Each row has a name. Each question is about the rows just above it.

litil: [ 6.20  0.85 -3.17 -0.23 -3.54 -2.46  1.16  0.55 -0.93  0.55 -1.90  2.69
  0.56  0.14  2.03]
zeti: [-1.74  5.63  2.33 -4.31  7.59 -1.97  1.70 -1.18  3.27 -1.39 -1.30  3.13
 -0.49  1.87  0.55]
lat: [ 0.21 -2.26 -2.08  2.21 -0.61 -3.92 -0.93  1.32 -0.68  0.53 -2.75 -2.20
  3.52 -1.95  3.57]
Ruf: [-1.96  0.42  8.87 -3.02 -1.18 -2.70  0.13 -3.74 -2.20  0.86  0.99 -0.51
 -1.64 -1.16  4.61]
nok: [ 0.21 -2.26 -2.08  2.21 -0.61 -3.92 -0.93  1.32 -4.24  3.14  2.02  7.43
  2.97  9.04  0.36]
fugun: [-0.44 -1.05 -0.57 -1.96 -0.60 -3.92 -0.93  1.32 -4.24  0.48 -2.15  1.20
  1.56  1.21  1.26]
kedes: [-7.64 -0.49  4.29 -5.95 -0.86 -5.78  0.32 -6.29  1.70 -5.24  0.21 -0.54
  1.38  5.63  6.72]
san: [ 3.37  0.37  0.06  0.28 -0.10 -2.39 -3.26  0.46 -0.63 -2.03 -0.42  0.48
 -1.51  0.68  2.56]
bok: [-2.16 -0.11 -2.85  0.09 -0.54  4.53  3.55  0.41  1.43  1.70  0.33  0.64
  1.01  0.36 -5.27]
Dil: [ 6.43  0.59 -3.16  2.97 -0.60  1.98 -1.51  3.64 -0.86  1.36 -0.65  1.04
 -1.69 -2.20 -2.57]
mav: [ 0.60 -0.52  0.98  0.29 -2.52 -0.40 -2.75  2.30  1.67 -2.65 -1.16 -2.73
 -3.05 -2.73  0.39]
deker: [-1.74  5.63  2.33 -4.31  7.59 -1.97  1.70 -1.18  3.27 -4.13  5.47  0.75
 -2.29  2.06  1.98]
The rest of the row after [0.06 0.28]:
[-0.10 -2.39 -3.26  0.46 -0.63 -2.03 -0.42  0.48 -1.51  0.68  2.56]
After [-0.61 -3.92 -0.93  1.32 -4.24], its row goes on with
[3.14 2.02 7.43 2.97 9.04 0.36]
Which entry of litil is missing from [ 0.56  0.55 -1.90 -0.93  0.14  6.20  2.03 -0.23  2.69  0.55  1.16 -3.17
  0.85 -2.46]?
[-3.54]
Go on from [-2.20  0.86  0.99 -0.51] to the end of its row.
[-1.64 -1.16  4.61]

